Below are the code and all the weights of a small trained network. Each question names an input and a target symbol and asks about switching units off, where a switched-off unit gives its printed mean instead of its output.

import numpy as np


def w(rows, s, z=0):
    codes = np.array(rows[::2]) - 128.0
    scale = np.full(codes.shape[1], s)
    scale[-1] = z or s
    return codes * scale


def norm(h):
    return h / np.sqrt((h * h).mean(-1, keepdims=True) + 1e-5)


def softmax(a):
    e = np.exp(a - a.max(-1, keepdims=True))
    return e / e.sum(-1, keepdims=True)


def log_softmax(a):
    a = a - a.max(-1, keepdims=True)
    return a - np.log(np.exp(a).sum(-1, keepdims=True))


def net(x, mask):
    ids = ['δζηξπσω'.index(c) for c in x.split()]
    T = len(ids)
    res = E[ids] + P[:T]
    u = 0
    for l in range(3):
        r = norm(res)
        for j in range(3):
            rows = slice(2 * j, 2 * j + 2)
            q, k, v = (r @ M[l][rows].T for M in (Q, K, V))
            z = softmax(np.where(np.tri(T) > 0, q @ k.T / 2**0.5, -1e9)) @ v
            o = O[l][rows]
            res = res + np.where(mask[u + j], z, o[:, -1]) @ o[:, :-1]
        u += 3
    return log_softmax(norm(res)[-1] @ U[:, :-1].T + U[:, -1])


Q, K, V, O = {}, {}, {}, {}
E = w([
[53,133,66,129],'δ',
[170,109,78,46],'ζ',
[115,96,153,138],'η',
[38,108,110,176],'ξ',
[147,161,128,48],'π',
[2,161,205,117],'σ',
[94,141,180,157],'ω',
],0.0095)
P = w([
[149,138,83,193],'0',
[44,77,34,13],'1',
[180,240,193,103],'2',
[95,128,142,123],'3',
[30,18,148,63],'4',
[202,254,118,52],'5',
[100,132,140,121],'6',
[85,34,124,220],'7',
[123,241,137,134],'8',
[105,130,135,129],'9',
[81,44,123,232],'10',
[96,245,138,153],'11',
],0.0091)
Q[0] = w([
[142,99,129,156],'0.h1',
[122,1,122,87],'0.h1',
[135,92,194,133],'0.h2',
[89,213,92,139],'0.h2',
[77,39,174,122],'0.h3',
[99,24,135,159],'0.h3',
],0.026)
K[0] = w([
[103,87,104,123],'0.h1',
[42,77,210,28],'0.h1',
[75,76,181,170],'0.h2',
[172,243,154,80],'0.h2',
[92,134,250,182],'0.h3',
[100,128,234,121],'0.h3',
],0.025)
V[0] = w([
[247,169,73,252],'0.h1',
[126,252,196,103],'0.h1',
[187,226,99,95],'0.h2',
[187,152,57,216],'0.h2',
[133,60,201,129],'0.h3',
[83,177,246,129],'0.h3',
],0.015)
O[0] = w([
[247,184,218,98,37],'0.h1',
[166,33,181,78,69],'0.h1',
[101,73,221,134,254],'0.h2',
[36,75,129,146,92],'0.h2',
[121,204,100,138,75],'0.h3',
[44,176,177,148,170],'0.h3',
],0.012,0.0077)
Q[1] = w([
[132,100,210,147],'1.h1',
[221,187,201,123],'1.h1',
[159,131,254,22],'1.h2',
[139,78,110,148],'1.h2',
[206,192,158,154],'1.h3',
[153,110,78,125],'1.h3',
],0.02)
K[1] = w([
[139,41,230,146],'1.h1',
[232,184,253,127],'1.h1',
[11,85,81,221],'1.h2',
[113,136,212,52],'1.h2',
[241,138,36,200],'1.h3',
[117,176,161,62],'1.h3',
],0.018)
V[1] = w([
[180,76,109,92],'1.h1',
[44,104,66,194],'1.h1',
[140,146,87,226],'1.h2',
[243,193,203,86],'1.h2',
[158,113,73,7],'1.h3',
[201,114,104,208],'1.h3',
],0.014)
O[1] = w([
[168,72,120,197,153],'1.h1',
[51,80,99,15,128],'1.h1',
[203,122,88,88,152],'1.h2',
[88,61,103,255,2],'1.h2',
[226,206,175,79,72],'1.h3',
[132,85,169,208,131],'1.h3',
],0.0098,0.0067)
Q[2] = w([
[100,248,90,154],'2.h1',
[122,108,92,233],'2.h1',
[230,142,71,75],'2.h2',
[119,36,118,113],'2.h2',
[38,237,76,146],'2.h3',
[123,142,98,210],'2.h3',
],0.018)
K[2] = w([
[88,114,118,5],'2.h1',
[85,100,42,151],'2.h1',
[47,112,32,90],'2.h2',
[95,166,202,99],'2.h2',
[64,201,90,17],'2.h3',
[56,151,79,142],'2.h3',
],0.018)
V[2] = w([
[159,105,181,125],'2.h1',
[219,147,85,11],'2.h1',
[176,115,22,115],'2.h2',
[197,85,122,197],'2.h2',
[80,190,160,102],'2.h3',
[145,146,204,252],'2.h3',
],0.02)
O[2] = w([
[140,132,83,184,196],'2.h1',
[6,82,49,120,233],'2.h1',
[69,85,205,146,171],'2.h2',
[91,123,129,34,150],'2.h2',
[119,37,142,130,2],'2.h3',
[32,91,67,86,122],'2.h3',
],0.015,0.0061)
U = w([
[66,98,45,12,151],'δ',
[167,17,34,207,190],'ζ',
[147,150,61,141,188],'η',
[64,50,213,225,87],'ξ',
[187,63,182,66,106],'π',
[55,210,254,52,2],'σ',
[169,238,198,213,115],'ω',
],0.0095,0.0078)

Each question gives the input, a string of symbols that net reads in full, and the target symbol t.
The units are the heads (2 rows each of Q, K, V and O). Each row of codes is followed by its name. A weight is (code - 128) times the scale printed after its matrix; where a second scale follows, it is the last column's (O and U).
mask holds one flag per head, layer by layer. A switched-off head (its flag False) gives its mean, the last column of its rows in O, instead of its output. The means were averaged over made-up inputs and are rounded, as every weight is.
A unit's drop is (log p(t) with every unit on - log p(t) with that unit switched off) / (log p(t) with every unit on - log p(t) with every unit switched off).
The circuit of an input: a set's keep is (log p(t) with only the set's units on - log p(t) with every unit switched off) / (log p(t) with every unit on - log p(t) with every unit switched off). Starting from all 9 units, units are removed one at a time, each time the one whose removal leaves the highest keep (on an exact tie, the one counted first), for as long as the keep stays at least 0.8.
units of the circuit, in order: the units of the circuit, biggest drop first
unit that matters most: the unit with the biggest drop
which heads matter: for each layer, one digit per head in row order, 1 if its drop is at least 0.15 and else 0, layers parted by /
input σ ω δ δ π σ ζ δ ω π ζ η, target ζ: which heads matter => 001 / 100 / 110
input δ δ δ ω ω δ ω π π σ ω π, target ω: units of the circuit, in order => (0.h1)
input π δ δ δ δ ξ δ ω σ, target π: units of the circuit, in order => (0.h3; 0.h1)
input π ζ σ ω δ ω δ η ζ σ δ ω, target π: units of the circuit, in order => (0.h1; 0.h3)
input δ ζ δ δ δ δ δ η η ξ ζ σ, target ω: units of the circuit, in order => (0.h1; 1.h1)
input σ σ ζ δ ξ π δ π π δ ξ σ, target ζ: which heads matter => 001 / 110 / 110
input ζ σ ω ω δ σ δ δ σ, target η: which heads matter => 101 / 110 / 111
input ζ ω π δ δ π σ δ δ η δ ζ, target η: which heads matter => 101 / 110 / 111
input ω ζ ω, target δ: units of the circuit, in order => (1.h2; 2.h3; 0.h1; 2.h1)
input ζ σ ω, target η: which heads matter => 101 / 110 / 101
input ξ ζ π δ η δ δ η ω σ δ δ, target ξ: units of the circuit, in order => (2.h2; 0.h2; 0.h1; 2.h3)
input π δ δ, target π: units of the circuit, in order => (0.h3; 1.h2; 2.h3; 0.h2)
input δ σ δ η δ δ δ ξ σ δ δ σ, target ω: units of the circuit, in order => (0.h1; 2.h2)
input ζ δ ζ δ ξ π ζ, target ζ: unit that matters most => 1.h2
input δ δ ξ σ ω δ ζ σ ω δ ζ δ, target ω: which heads matter => 111 / 110 / 000
input ω δ ω ζ ζ ω δ δ δ σ, target σ: units of the circuit, in order => (0.h3; 0.h1)
input ξ δ δ ω δ ω ω σ ζ σ δ ζ, target ξ: which heads matter => 111 / 110 / 011
input η ω ω σ η δ η δ δ, target σ: which heads matter => 110 / 110 / 001
input ξ ζ π η σ δ, target ξ: units of the circuit, in order => (2.h2; 0.h1; 2.h3)
input δ ξ ω, target ω: unit that matters most => 0.h1
input δ σ δ, target ω: which heads matter => 111 / 100 / 000
input ξ σ ω, target ξ: units of the circuit, in order => (2.h2; 2.h3; 0.h1)
input σ δ ζ δ δ π σ η ξ, target ζ: which heads matter => 101 / 000 / 110
input π ω ω, target π: which heads matter => 101 / 010 / 000
input δ ζ ξ η δ δ ξ, target ξ: which heads matter => 010 / 010 / 101
